Below is a small trained network, with its code and all its weights. Each question gives an input and a class and asks what happens when units are switched off, that is, made to give their printed mean instead of their output.

import numpy as np


def w(rows, s, z=0):
    codes = np.array(rows[::2]) - 128.0
    scale = np.full(codes.shape[1], s)
    scale[-1] = z or s
    return codes * scale


def norm(h):
    return h / np.sqrt((h * h).mean(-1, keepdims=True) + 1e-5)


def f(y):
    return np.maximum(y, 0)


def log_softmax(a):
    a = a - a.max(-1, keepdims=True)
    return a - np.log(np.exp(a).sum(-1, keepdims=True))


def net(x, mask):
    res = np.array(x, float).reshape(1, 5) / 4 @ E
    u = 0
    for l in range(4):
        y = f(norm(res) @ A[l][:, :-1].T + A[l][:, -1])
        res = res + np.where(mask[u : u + 9], y, B[l][:, -1]) @ B[l][:, :-1]
        u += 9
    return log_softmax(norm(res)[-1] @ U[:, :-1].T + U[:, -1])


A, B = {}, {}
E = w([
[129,126,149,136,123,118,97,112,84,150],'x0',
[94,119,98,189,120,122,125,38,129,164],'x1',
[136,118,93,195,92,174,53,117,128,147],'x2',
[115,105,80,55,140,140,157,145,8,124],'x3',
[191,126,161,105,171,199,233,109,151,130],'x4',
],0.0015)
A[0] = w([
[67,113,28,189,68,149,6,109,101,136,134],'0.n0',
[183,150,83,50,140,204,171,183,77,164,48],'0.n1',
[136,76,123,185,136,176,149,107,128,187,53],'0.n2',
[96,79,111,82,199,44,156,123,58,67,7],'0.n3',
[180,171,90,63,114,215,156,158,104,118,41],'0.n4',
[140,182,118,88,148,89,140,123,200,70,69],'0.n5',
[53,58,87,67,145,77,117,124,18,141,101],'0.n6',
[156,92,80,52,195,143,220,82,45,148,96],'0.n7',
[173,133,203,159,56,79,82,250,132,123,28],'0.n8',
],0.0014,0.0013)
B[0] = w([
[193,65,66,226,127,117,119,153,155,35,251],'0.n0',
[144,64,108,93,70,197,133,175,165,58,185],'0.n1',
[113,121,174,81,150,118,92,82,106,96,147],'0.n2',
[20,189,134,39,20,99,135,94,224,249,169],'0.n3',
[163,61,147,131,157,179,132,179,124,109,165],'0.n4',
[60,101,131,131,117,144,139,203,167,92,155],'0.n5',
[73,221,77,97,203,69,126,102,90,128,225],'0.n6',
[118,120,196,83,22,145,8,183,207,98,218],'0.n7',
[136,119,217,83,220,133,39,131,148,108,167],'0.n8',
],0.0016,0.0017)
A[1] = w([
[154,119,192,107,90,73,82,175,121,141,60],'1.n0',
[69,185,133,38,139,78,173,127,50,146,7],'1.n1',
[202,153,177,78,207,110,244,130,123,115,86],'1.n2',
[84,111,41,129,79,91,88,117,8,162,29],'1.n3',
[137,113,90,185,69,145,49,121,116,181,48],'1.n4',
[206,196,163,202,182,192,159,136,159,142,78],'1.n5',
[168,148,139,193,190,168,169,53,103,198,56],'1.n6',
[112,133,98,108,88,60,91,247,160,38,145],'1.n7',
[154,153,148,131,189,174,204,80,90,185,63],'1.n8',
],0.0018,0.0015)
B[1] = w([
[118,148,165,96,171,137,123,125,131,132,155],'1.n0',
[62,164,116,65,58,121,158,118,155,207,180],'1.n1',
[97,118,48,190,115,120,109,139,109,125,201],'1.n2',
[155,187,92,182,251,110,128,101,87,72,199],'1.n3',
[42,123,124,87,105,109,170,166,143,140,180],'1.n4',
[70,127,126,88,119,90,131,82,84,146,175],'1.n5',
[141,97,186,96,85,116,125,77,94,137,156],'1.n6',
[152,121,166,120,140,140,118,57,98,183,251],'1.n7',
[131,129,119,138,81,129,41,134,143,112,150],'1.n8',
],0.0028,0.002)
A[2] = w([
[128,124,138,159,139,140,151,49,93,144,91],'2.n0',
[86,115,53,117,112,154,199,82,130,126,154],'2.n1',
[141,165,133,50,141,96,176,201,92,122,110],'2.n2',
[113,102,105,96,75,87,90,197,49,124,130],'2.n3',
[136,54,152,209,76,156,118,56,143,150,37],'2.n4',
[174,112,89,120,150,172,150,172,97,85,2],'2.n5',
[127,163,43,194,180,101,63,120,115,122,118],'2.n6',
[87,124,67,92,129,48,139,150,2,118,149],'2.n7',
[143,196,125,130,143,114,225,172,220,90,66],'2.n8',
],0.0022,0.00086)
B[2] = w([
[226,151,168,103,128,152,133,100,146,91,167],'2.n0',
[138,131,237,118,152,109,91,153,142,154,193],'2.n1',
[115,122,63,123,4,145,87,97,134,184,212],'2.n2',
[102,154,166,149,191,93,253,51,166,141,207],'2.n3',
[160,130,124,56,43,69,154,97,142,144,198],'2.n4',
[170,64,168,151,138,175,111,148,79,104,162],'2.n5',
[210,196,84,194,148,153,128,131,137,48,218],'2.n6',
[58,208,75,117,232,130,186,30,101,130,253],'2.n7',
[61,78,116,203,208,91,155,137,55,124,181],'2.n8',
],0.0022)
A[3] = w([
[132,134,230,111,147,104,47,250,139,150,27],'3.n0',
[157,78,138,137,123,140,253,123,178,112,176],'3.n1',
[115,99,61,214,41,136,22,164,181,171,76],'3.n2',
[112,138,133,8,171,208,189,144,82,140,107],'3.n3',
[67,148,98,198,99,64,108,111,186,156,108],'3.n4',
[106,210,159,135,144,65,92,70,142,150,105],'3.n5',
[170,63,121,103,106,190,160,221,69,116,1],'3.n6',
[137,161,59,177,190,90,113,159,38,73,41],'3.n7',
[192,71,129,92,142,209,170,197,62,84,20],'3.n8',
],0.0022,0.00091)
B[3] = w([
[152,136,220,20,244,167,55,100,119,52,176],'3.n0',
[82,87,164,196,145,86,95,119,59,188,212],'3.n1',
[129,209,91,31,84,3,241,208,177,59,201],'3.n2',
[79,111,63,99,48,144,94,216,162,184,250],'3.n3',
[160,123,87,106,126,171,162,236,86,113,226],'3.n4',
[190,91,108,107,111,240,139,156,118,101,252],'3.n5',
[197,42,78,180,87,202,9,195,49,140,186],'3.n6',
[148,143,133,194,198,220,137,34,131,102,204],'3.n7',
[133,56,70,205,77,160,27,210,58,166,200],'3.n8',
],0.0022,0.002)
U = w([
[196,83,208,155,50,133,161,3,150,188,88],'0',
[61,68,190,227,209,78,221,166,159,163,3],'1',
[22,172,89,3,110,114,175,130,92,212,159],'2',
[179,187,62,168,31,40,143,188,220,59,132],'3',
[133,208,41,202,238,147,103,43,48,71,218],'4',
[147,29,95,150,84,214,59,224,52,175,192],'5',
[167,154,236,60,215,121,43,177,172,63,53],'6',
],0.0074,0.0008)

Each question gives the input, the list of numbers given to net, and the class t.
The units are the neurons (one row each of A and B). Each row of codes is followed by its name. A weight is (code - 128) times the scale printed after its matrix; where a second scale follows, it is the last column's (A, B and U).
mask holds one flag per neuron, layer by layer. A switched-off neuron (its flag False) gives its mean, the last column of its row in B, instead of its output. The means were averaged over made-up inputs and are rounded, as every weight is.
A unit's drop is (log p(t) with every unit on - log p(t) with that unit switched off) / (log p(t) with every unit on - log p(t) with every unit switched off).
The circuit of an input: a set's keep is (log p(t) with only the set's units on - log p(t) with every unit switched off) / (log p(t) with every unit on - log p(t) with every unit switched off). Starting from the 12 units with the biggest drops (on a tie, the unit counted first), units are removed one at a time, each time the one whose removal leaves the highest keep (on an exact tie, the one counted first), for as long as the keep stays at least 0.8.
circuit, biggest first: the units of the circuit, biggest drop first
unit that matters most: the unit with the biggest drop
top k neurons: the k neurons with the biggest drops, biggest first
top k neurons in layer l: the k neurons of layer l with the biggest drops, biggest first
drop of u: that unit's drop, to one decimal
input [-8,0,-2,0,1], class 1: circuit, biggest first : [2.n8; 2.n1]
input [4,-4,3,-5,6], class 0: unit that matters most : 1.n5
input [-8,-7,-2,-8,3], class 1: circuit, biggest first : [2.n8; 3.n1]
input [0,7,1,-3,-7], class 3: circuit, biggest first : [3.n2; 2.n7]
input [4,3,-2,-2,-2], class 3: circuit, biggest first : [0.n0; 2.n4; 3.n1]
input [4,-1,1,-2,-4], class 3: top 4 neurons : [0.n0; 2.n7; 0.n6; 3.n2]
input [2,3,6,1,1], class 3: circuit, biggest first : [2.n7; 3.n2]
input [-8,-8,-5,-6,1], class 1: circuit, biggest first : [2.n8; 3.n1]
input [4,8,4,-2,0], class 3: circuit, biggest first : [3.n2; 1.n7; 2.n7]
input [6,-6,6,-7,-1], class 6: circuit, biggest first : [3.n0; 0.n8]
input [5,-2,-2,6,-5], class 4: top 2 neurons : [1.n3; 3.n7]
input [7,-1,-4,-2,4], class 0: top 3 neurons in layer 1 : [1.n4; 1.n5; 1.n2]
input [2,3,-6,0,4], class 1: top 2 neurons : [0.n7; 1.n7]
input [-2,0,-1,-3,2], class 1: unit that matters most : 1.n3
input [-5,-4,3,-5,-3], class 6: top 2 neurons : [3.n0; 0.n8]
input [-3,-2,6,1,-4], class 4: top 2 neurons : [0.n7; 3.n7]
input [-2,0,-1,-7,6], class 1: top 2 neurons : [2.n8; 1.n7]
input [5,6,3,-1,-1], class 3: top 2 neurons in layer 0 : [0.n6; 0.n0]
input [1,-7,2,5,-3], class 2: top 2 neurons in layer 1 : [1.n2; 1.n1]
input [-5,7,7,-4,-6], class 3: circuit, biggest first : [3.n2]
input [-4,-6,-1,-8,-6], class 6: drop of 3.n0 : 0.2
input [-7,4,-7,0,6], class 1: drop of 3.n7 : 0.0
input [-3,-6,-6,-3,5], class 5: drop of 2.n7 : 0.1
